In the rows, zero is written as 128.
Known rows:
[102  97 140 131 116  91 105 134 149 100 182  76 135 161 113 115  83 144
 121 107 138 123  95 134 121 119 109 143] : dasir
[117 124 101 111 152 178 133 142 202  94  95 140 106  90 123 142 109 134
 127 181 112 133  75 123 113 105 111 134] : floklidrik
[122 109  78 120 134 164 117 147 194 117 138 167 123  81 144 148 107 127
 124 141 138 172  96 113 121 113 124 116] : stedrel
[157 143 127  97 173  87 158 156 150 133 105 123  97 155 147 110 155 134
 149 146 205 114 147 100 121 141  96 121] : ditrulo
[148 138 120 109 173 107 159 169 142 147 113 119  98 150 149 106 152 135
 152 140 203 103 155 108 126 129  94 124] : stoploro
[144 127 122 149  84 121 108 137 162 123 131  82 130 131 135 139 164 130
 149 139  99 103 170 179 141 171 133 140] : klagal
[130 197 142 144 141 132 148 107 138 131 117 108 147  72  71 128  50 115
 136 190 128 130 162 119 150 146  82 206] : pludruku
[145 171 139 136 193 127 187 158 163 137  89 111  83 146 142 104 124 153
 168 152 168  96 149  99 130 122  77 143] : skita
[132 103  82  92 136 168 101 144 176 105 120 169 126  92 136 141 125 123
 119 147 149 145  83 134 112 106 120 120] : sutel
[130 104  91  93 136 153 106 145 188  97 118 163 117  85 131 153 126 125
 116 155 148 151  81 130 121 119 120 117] : bogul
[156 173 139 110 194  88 193 127 167 114  72 114  77 164 136 100 138 149
 157 183 155  95 128  92 121 131  86 142] : drokadrol
[109  96 140 122 114  96  93 127 140  93 174  83 135 169 111 109  89 147
 120 107 143 112  92 141 110 114 105 145] : troflu
[163 147 137  98 167 125 138 163 141 127  99 124 109 168 155 103 163 136
 151 129 216 103 152 109  99 127  95 118] : vazaplu
[156 146 125 108 174 113 150 166 139 142 111 133 100 152 150 106 153 140
 155 125 209  99 153 112 127 128  90 123] : noflok
[144  49 113 105 104 110 198 131 151  68 159 114 149  80 116  77 121 114
 132 115 151 149 166 127  95 128 135 156] : greskos
[134 106  80  90 138 135 114 127 185  95 116 172 114  91 127 144 125 121
 116 162 135 150  75 123 118 117 120 121] : flatrukler
[134 157 141 121 189 121 186 163 165 137  86  88  92 155 142  98 139 144
 154 176 166 107 152  87 107 125  88 128] : zorak
[140 137 115 114 175 104 164 161 154 150 121 114 106 150 156  99 148 137
 148 145 193 128 170  84 106 131 103 114] : kluflir
[132 127 112 107 175  96 165 164 152 153 123 104 106 155 152  96 157 131
 141 158 192 130 169  81 100 132 104 110] : ruti

Facts:
graba ζ [grilun]
drokadrol ζ [sopi]
tota ζ [vostagus,fetror]
drastun ζ [tiplofam,romor,zodrom,tranamen]
gutes ζ [flatrukler,klogre]
taflu ζ [sodimi,vegru,stastal,plogra,maselu]
drivik ζ [zemok,kibruk]
skiklo ζ [broner,dudren]
floklek ζ [klagal,futrar,drolil]
nibrur ζ [dribrak,zemok,bogul,dasir,flevil]
nugruk ζ [futrar,zemok,skopluk,trorim,stoploro]
flakavi ζ [bipu,pizik,vegru,truflaro,vostagus,beskegros,klapul]
rekur ζ [zemok,nestikul]
zorak ζ [mamo,selelim,trorim,ruti]
gokas ζ [vazaplu,flevil]
pofleflen ζ [zograkur,liku,ramik]
ledrutes ζ [staro,grirus,flisko,notru,troflu]
sterofus ζ [greskos,klimur,treklen,flikal,ramik]
floklidrik ζ [dasir,mustem,kibruk,grufos,trazivo,klogre]
dretu ζ [zograkur,pipos,davus,flusu,gronu,stutropun]
skostir ζ [mafluk,sodimi,tadra,kluflir]
dezi ζ [zemok,fetror,tadra]
brigam ζ [greskos,troflun,ruti,klogisko]
sorim ζ [lebrum,stoploro,fludrigok]
kalan ζ [drelem,stolok,gamek]
stigem ζ [britrozen,drekil]
daflaze ζ [sudol,gregil,bogul,flatrukler,trazivo,ditrulo,tranamen]
letrul ζ [mafluk,britrozen,stastal,dasir]
fustaple ζ [nudul,grirus,drolil,nefus,dugul]
leflo ζ [drolil,vegru,tetrin,fludrigok,stolok,mustem,flikal]
sanidir ζ [mafluk,stedrel,drekil]
kuvin ζ [dribrak,nastes,tiplofam,ronon]
skastuk ζ [dradre,skopluk,kibruk]
zaklu ζ [dribrak,flitror,tadra,drekil,flusu,stutropun]
zetri ζ [mamo,zuripul,klustufak,klogre]
skazil ζ [bapor,bogul]
plafler ζ [sopi,staro,klimur,tadra,kibruk]
taluzus ζ [notru,sobrem]
ditigros ζ [futrar,toklir,bogul,ronon,flagun]
vafom ζ [sopi,braska,gregil,melum]
bugom ζ [flisko,selelim,trazivo,ditrulo]
pludruku ζ [zograkur,dudren]
skita ζ [broner,govan,lebrum,vizel]
brutram ζ [vazaplu,sobrem,beskegros,flevil,trolozal]
gobrelen ζ [flatrukler,taska,gamek]
grigak ζ [dradre]
reflegrun ζ [sutel,grirus,truflaro,dasir,nestikul]
pludur ζ [dasir,klustufak,grufos,trazivo,flagun]
fluzum ζ [zemok,grirus,gugristil,bridul,noflok,gronu]
vufik ζ [greskos,kluflir]
bratrin ζ [sopi,flatrukler]
vurek ζ [fludrigok]
bivim ζ [zemok,stoploro]
drekek ζ [vovi,skegruvuk,ramik]
varul ζ [vostagus,grufos]
trezeven ζ [klagal,truvek,pizik,selelim,stolok,gufu,tadra,vizel]
trugri ζ [grirus,stolok,grilun,trolozal]
tamo ζ [vestan,zemok,govan,britrozen,drelem]
nuklon ζ [zemok,skeplon]
[ruti,graba,fetror,trorim,drokadrol,sodimi,tetrin,tota,drastun,noflok,bridul,ronon,dradre,nibrur,klapul,gronu,sobrem,flakavi,skeplon,drekil,tranamen,ramik,zorak,ditrulo,gokas,skopluk,govan,tadra,grufos,taska,drolil,kluflir,dretu,lebrum,vazaplu,dezi,tiplofam,beskegros,kalan,stigem,daflaze,trolozal,gamek,zaklu,pizik,skazil,liku,gufu,taluzus,ditigros,skita,stoploro,gobrelen,reflegrun,pludur,zemok,bratrin,vurek,flisko,bivim,varul,trugri,broner] τ 706
[grilun,dribrak,gutes,zograkur,toklir,vostagus,nastes,kibruk,greskos,notru,fustaple,stolok,mamo,brutram,bipu] τ 411
[selelim,pipos,taflu,drivik,floklek,davus,fludrigok,rekur,britrozen,nefus,troflu,staro,dasir,ledrutes,treklen,vestan,letrul,leflo,sanidir,zetri,dugul,trazivo,troflun,grirus,truvek,fluzum,truflaro,nudul,stutropun,trezeven,klogisko] τ 548
[bapor,vovi,flatrukler,pofleflen,skegruvuk,zodrom,floklidrik,sorim,sutel,stedrel,gregil,dudren,nestikul,klustufak,bugom,bogul,drekek] τ 961
[maselu,skiklo,klogre,flitror,klagal,futrar,skostir,zuripul,gugristil,romor,melum,vufik] τ 458
[flagun,sudol,stastal,nugruk,flevil,mafluk,flusu,flikal,mustem,sterofus,drelem,brigam,vizel,plogra,vegru,kuvin,skastuk,plafler,vafom,braska,pludruku,klimur,sopi,grigak,tamo,nuklon] τ 928

Rows:
No name comes twice in this set of rows, the named rows included.
[124 155 150 101 132 134 154 144 120 144  98  66 145  84  71 127  81  90
 107 233 143  98 143 147 149 136  89 191] => skastuk
[141 125 126 151  82 118 111 146 165 122 130  79 126 128 130 144 169 128
 148 142 103 101 171 182 147 175 131 136] => futrar
[138 166 188 110 186 110 176 186 193 102  86  82  82 132 132 147 143 157
 158 161 198 123 149  94 127 156  90 121] => drastun
[161  81 153 111 114 120 227 121 167  45 113 104 123  84 110  92 101 122
 142 137 126 118 130 143 112 124 119 180] => gutes
[143 180 151 109 130 127 151 111 133 128 102  83 153  95  79 124  73  97
 115 221 133 130 146 123 126 144  96 189] => plafler
[114 164 138 120 131 130 161 121 145 143 121  59 162  92  85 114  75  93
 103 240 123 161 172  93 100 142 108 172] => brigam
[120 178 144 116 136 134 144 112 139 126 111  82 161  91  71 114  74 101
 115 222 132 134 166 111 112 146  97 187] => sterofus
[140 179 153 121 127 140 154 119 134 137 105  85 154  89  87 131  63  97
 119 207 137 134 149 122 133 139  96 189] => tamo
[156  46 123  99  98 105 200 137 143  70 149 117 138  83 121  89 120 110
 129 112 157 134 145 145 111 129 133 162] => mamo
[ 89 117 158 145 133 113 133 137 161  95 154  54 118 156  97 113  66 156
 129 136 108 101  89 138 125 108  92 161] => drivik

The same nodes again, as new rows of numbers:
Known rows:
[ 82 126 137 143 130 133 184 105 107 141 126 102  48 125 128 142 129  95
 120 136 135 119 132 147 144 144 167 108 137 107 122 100 114] : flevil
[168 136 115 119 113 105 134 150 136 117 128 137 109 136 130 125 102 147
 122 142 115 128 130 143 116 118 146 129 145 136 128 112 131] : gufu
[146  97  96 110 109 124 143 140 140 129 131 139 131 128 124 150 115 113
 122 137 132 134 127 148  98  54 160 138 128 144 132 118 134] : broner
[127 175 100 162 137 124 177 121 137 124 149 109  63 137 140 105 111 121
  94 150 129 137 126 155 146 147 154 119 155 123 120  86 106] : plogra
[142 153 151 174 140 120 111 131 109 121 131 127 102 120 131  98 139 182
 139 148 145 148 127 104 141 176  95 137 107 154 151 162 157] : brutram
[166 149 157 106 154 142  82 140 142 156 120 130 138 123 119  98 163 141
 173  82 101 159 114 106 142 139  59 168 123 161 130 164 160] : drivik
[179 166 137 107 145 134 107 162 150 149 125 130 156 115 123  99 154  98
 179  77 115 167 115 152 145 120  71 153 142 170 110 152 135] : fludrigok
[151 103 109 110 117 120 155 135 137 128 112 136 129 133 115 160 117 115
 114 134 127 134 127 144 111  74 152 127 123 124 133 113 134] : dradre
[118 140  79 157 144 138 197 113 141 129 152 103  76 130 133 118 118  91
 103 151 130 136 129 159 131 100 173  99 141 122 126  86 112] : stastal
[ 92 128 103  86  99 135 118 103 138 110 132 167 202 144 151  79 103 125
 140 158 160 116 144 155 191 134 180 112 152  91  91 118 120] : futrar
[140  94 130 114 108 117 157 132 128 117 106 136 135 132 111 174 114 128
 122 143 140 130 126 141 113  98 139 121 113 116 151 110 120] : flisko
[188 171 134 140 166 135  94 157 145 124 164 118 137 117 118  63 149 157
 162 108 100 157 116  99 126 142  47 141 133 154 131 157 138] : taflu
[159 170 119  98 167 135 108 142 140 155 145 116 155 117 121  86 146  97
 188  77 116 184 120 134 141  91  63 142 132 183 120 132 130] : britrozen
[163 137 113 134 116  97 151 151 128 106 136 124  91 133 122 122 100 159
 127 156 124 138 137 147 128 123 139 115 135 136 140 111 110] : klapul
[101 181 121 156 113 139 144 125 129 130 147 124 133 130 148 137 129 122
  92 117 145 140 128 144 142 174 133 149 143 136 119 123 124] : vovi
[129  97  86 134 125 125 130 122 143 119 149 129 128 136 122 120 108 152
 113 163 123 138 140 100  97  53 146 121 121 138 144 119 138] : stigem
[105 125 106 131 137 141 191  98 136 146 104 112  77 138 111 153 125  81
 104 139 134 127 121 157 149 128 167 111 128  91 134  87 116] : flagun
[ 88 126 137 134 142 146 157  91 109 140 115 121 117 129 128 119 138  98
 121 112 137 117 136 134 156 182 138 117 120 111 107 130 123] : bapor
[138 138 179 109 147 138 111 151 123 145 126 117 168 104 119 121 167 106
 180  75 118 146 113 127 129 146  60 143 123 162 125 177 130] : dugul

Rows:
No name comes twice in this set of rows, the named rows included.
[177 131 168 114 165 140  78 136 140 139 117 126 166 120 109 111 168 138
 155  81  95 122 101  90 124 178  46 143 115 120 129 169 142] => zetri
[ 81 143 103 147 121 154 167 110 134 141 144 121 140 123 145 132 142  78
 116 119 150 146 130 141 131 119 151 143 129 150 121 130 131] => dudren
[160 122 146  95 166 144 148 144 139 145 105 119 181 119  89 141 157  83
 177  68 127 170 100 137 142 125  48 126 102 132 135 138 101] => trazivo
[127 168 124 144 127 125 177 125 138 130 120 119  56 138 135 126 122 111
 102 131 118 130 126 170 154 163 160 123 149 104 121  87 132] => mustem
[137 121 147 119 155 128 108 123 109 151 108 130 140 123 127 121 143 109
 155 107 145 142 131 121 131 136  98 116  95 140 117 139 143] => toklir
[ 72 137 105 167 112 145 140 106 138 130 139 117 103 128 146 152 137 120
  77 146 141 111 127 113 110 114 157 156 139 138 145 121 155] => pludruku
[107 119 115 145 120 148 156 108 144 138 121 127  83 136 127 136 132 107
  86 148 127 111 125 129 128 136 159 135 134 107 134 111 145] => grigak
[105 133 104 137 131 143 185 114 141 146 126 117  75 130 134 128 128  74
 106 142 130 130 125 158 136 109 176 123 143 116 121  99 137] => drelem
[120 133 132 132 147 143 164 101 129 130 113 123 119 128 133 116 134  88
 127 111 130 116 134 141 158 180 143 109 125  96 101 117 111] => klustufak
[129 156 135 124 139 137 156 106 125 135 106 125 114 137 128 137 126 100
 100 107 142 142 132 154 170 195 122 126 121 101 120 100 108] => flatrukler
[127 119 179 163 135 127  90 138 113 132 123 134 124 112 142 101 155 158
 146 127 129 121 121 102 133 176 106 138 106 140 130 180 165] => fustaple

Now the same nodes, written a new way:
Known rows:
[171 124 129 136 155 106 143 105 183 117 136 137  89 113 160 164 119  85
 151 172 137 163 122 123 120 183 195 108 187 114 145 125 131 113 136 126
 115 137 133 123 121  85] : skegruvuk
[190 128 117 146 148 131 134  97 158 124 126 139 107 102 154 163 104 119
 157 166 143 151 125 145 114 188 166 123 189 124 148 127 119 114 134 113
 122 133 130 124 140  97] : drekek
[129 129 119 133 161 111 141 151 119 135 154  89 114 131 142 124 154 109
 122 117 136  87 123 128 116 111  88 123 133 123 129 137 114 117 134 144
 120 139 126 127 122 116] : selelim
[143 137 110 145 146 126 127 119 132 125 130 125 113 105 148 141 114 137
 142 146 147  96 133 143 129 152 154 157 192 137 135 145  86 138 130 122
 137 137 139 130 163 124] : bugom
[114 135 129 130 100 115 130 132 135 107 162 148 126 142 115 115 130 127
 128 133 127 122 129 112 139 133 144 129 137 129 124 112 138 130 118 124
 115 123 141 134  96 125] : drolil
[157 115 119 112 156  97 106 142 120  92 131 143 100 138 148 130 149 114
 144 122 149 153 126 122 122 134 121 128 128 118 132 168  97 126 132 152
 128 128 135 110 121 121] : greskos
[136 129 120 134 152 114 141 153 124 140 167  87 117 132 139 125 150 115
 122 118 133  86 127 130 111 108  92 128 131 122 130 142 123 114 133 143
 115 139 126 129 131 117] : fludrigok
[113 131 129 130 103 118 129 130 128 106 167 148 122 142 112 114 131 121
 126 130 130 125 129 116 140 129 142 135 135 132 131 112 126 129 117 123
 117 123 138 128  97 125] : gufu
[127 131 124 143 106 144 122 118 106 118 137 163 127 135 108 115 117 152
 134 129 129 103 123 136 133 156 110 141 155 134 135 107 119 127 117 109
 139 122 132 129 108 132] : ditigros
[ 96 130 147 132 115 121 128 127 126 109 154 163 104 146 117 110 133 123
 125 132 122 112 123 121 139 157 134 140 159 127 134 111 118 128 118 124
 139 124 130 128  89 125] : ronon
[126 125 124 132 151 113 139 153 120 135 173  87 114 131 141 119 151 106
 120 118 134  92 128 137 113 109  89 131 131 126 136 137 103 115 130 144
 117 139 117 128 133 117] : britrozen
[126 124 135 135  97 119 130 115 142 113 192 148 122 155 108 110 130 100
 122 128 127 135 137 136 139 120 161 144 133 133 133 118 121 119 116 123
 108 125 122 127 116 122] : broner
[116 134 121 128 146 100 132 136 146 106 179 117  91 114 153 132 126  95
 131 141 145 115 141 143 129 142 187 167 182 141 148 139  74 135 130 139
 118 141 127 124 154 119] : stedrel
[151 117 134 122 146 104 109 141 146 110 142 142 123 140 143 127 149 124
 137 129 135 128 135 122 132 134 122 131 113 113 120 186 128 132 129 157
 132 126 134 122 146 131] : stolok
[ 94 119 129 120 135 110 123 160 151 125 125  92  95 123 126 143 102 107
 127 130 125 120 151 118 121  98 153 120  98 138 157 149 130 127 135 136
 142 120 134 121 128 122] : vegru
[133 121 134 134 151 116 141 146 132 137 185  90 107 138 137 122 150  92
 118 120 128  97 127 143 110 118  95 132 132 123 140 141 112 109 130 144
 118 139 108 127 136 112] : stutropun
[118 134 125 130 101 115 130 125 130 111 160 151 114 148 112 109 130 125
 126 127 130 118 129 117 137 125 147 136 141 129 130 113 135 127 120 122
 118 123 138 128  99 126] : stoploro
[110 132 132 131 103 116 130 134 130 104 168 148 125 139 115 115 132 125
 127 131 129 122 129 116 139 134 141 131 134 132 125 107 133 131 116 124
 118 122 139 131  98 126] : pizik
[121 132 142 116 145  98 130 150 133 148 147 149 131 143 141 123 132 123
 129 164 117 122 144 122 126 111 138 147 114 119 112 129  45 118 147 118
 109 129 117 131 142 134] : gugristil

Rows:
No name comes twice in this set of rows, the named rows included.
[ 70 123 173 115 176 111 124 147 114 145 120 179  80 144 150 121 132 124
 125 167 107 100 128 130 129 177 108 158 164 115 131 118  13 120 148 115
 163 133 100 121 110 130] => romor
[ 78 124 160 130 120 127 128 130 121 108 149 170  84 149 117 111 132 119
 124 131 117 104 120 122 140 179 122 144 172 125 145 105 110 128 118 125
 155 126 120 126  82 122] => tiplofam
[153 119 140 123 146 103 111 148 156 110 136 147 127 132 143 135 150 136
 139 135 129 125 134 116 134 148 110 122 113 108 114 185 139 136 126 158
 131 126 140 131 143 132] => notru
[155 129 114 147 147 139 135 149 110 148 141  94 147 115 135 132 137 150
 132 123 132  77 124 143 110 130  56 122 133 123 127 138 128 118 131 130
 127 135 128 138 143 124] => ledrutes
[137 134 107 139 108 140 121 122  95 111 135 155 125 131 110 116 115 148
 138 123 141 117 122 131 130 137 114 138 151 140 130 107 112 126 120 106
 128 121 140 124 102 130] => zorak
[ 93 122 135 124 135 113 124 162 160 128 118  93  99 120 129 146 103 118
 128 137 119 111 146 115 124 115 143 115  96 133 150 154 143 131 134 137
 149 116 138 126 132 123] => flevil
[ 87 109 124 137 164 116 123 130 158 129  93  94 114 131 121 146 113  85
 122 132 133 119 148 119 138  86 152 116 105 138 140 162 121 128 137 131
 156 122 138 120 129 118] => sopi
[166 105 146 123 139 107 109 122 161 112 162 149 110 150 141 129 142  98
 136 130 130 156 137 143 126 143 139 136 115 111 134 191 119 115 125 154
 125 129 112 118 154 119] => zograkur
[100 114 129 136 194 101 130 111 126 148 104 152 170 148 135 127 149  92
 120 169 134 134 141 122 156  82 139 136 114 129  89 133  24 122 151 112
 131 139 124 130 133 132] => melum
[107 103 113 153 164 143 117 113 136 139  67 100 137 120 115 151 102 111
 127 133 136 113 146 141 138  83 132 120 105 145 137 166 111 127 137 120
 168 125 137 122 144 125] => vafom

Now the same nodes, written a new way:
Known rows:
[142 111 170 165  97 177 138 122 200 146 156 110 144] : pludruku
[192  90  97 113 163 169 146 126 114 140 146  85 179] : fustaple
[120 104 105 126 175 135 125 111 115 116 134 123 180] : gufu
[112  98 111 128 177 137 119 112 144 127 133 117 171] : skeplon
[153 114 168 180  65 182 147 124 196 145 157  93 177] : nugruk
[131 145 123 173  89 139 211  61  73 104 133  67 185] : sorim
[110 181 144 176 103 146 194  65  97  62 142  80 155] : klustufak
[ 98  94 106 130 171 129  97 125 141 122 135 135 133] : tranamen
[147 160 178 181  89 186 129 122 199  95 155 117 146] : flevil
[118  75  97 132 135 146 123 138 133 137 125 119 147] : gokas
[183 139 108 107 215 162 142  97  93 103 152  99 191] : stolok
[146 155 173 150  87 196 150 115 170 107 160 112 166] : plogra
[143 142 129  74  93 159 182  90 100 147 133 118 132] : taflu
[161 123 111 100 192 165 130 106 131 121 151  95 167] : toklir
[143 107 162 182  59 178 128 141 194 138 157 109 131] : vafom
[103  93 118 114 212 134 111 116 152 134 139 130 148] : liku
[126 108 106 140 168 140 116 129 135 106 130 128 156] : trolozal
[117  68 104 129 152 139 126 130 136 145 137 111 177] : zorak
[ 93 110 111  94 181 145 124 103 128 127 133 125 158] : drekil

Rows:
No name comes twice in this set of rows, the named rows included.
[116 112 115 137 197 129 124 100 143 119 137 120 186] => stoploro
[171 135 113  93 192 180 149 105 107  95 152  94 184] => vostagus
[107 166 137 176  96 143 189  65 103  75 138  82 140] => bapor
[152 116 110  91 196 166 129 101 128 127 149  98 150] => nastes
[103 116 116 110 191 142 122 107 136 110 137 127 166] => tadra
[114  98 101 137 174 127 111 115 119 118 133 130 161] => gamek
[125  70  89 131 143 133 129 126 103 146 126 117 172] => kalan
[108 117 115 127 166 144 115 120 141 106 139 126 162] => grufos
[147 132 139 106 105 143 160  99 152 152 132 117 117] => fluzum
[146 170 142 104 136 138 159  79 122 122 139 128 140] => truvek
[182 128 112 112 205 167 137 109 110 107 151  98 179] => grilun
[122 114 109 131 161 147 122 125 131 104 131 128 165] => beskegros
[142 151 186 170 120 182 131 116 206 104 168 114 154] => klimur

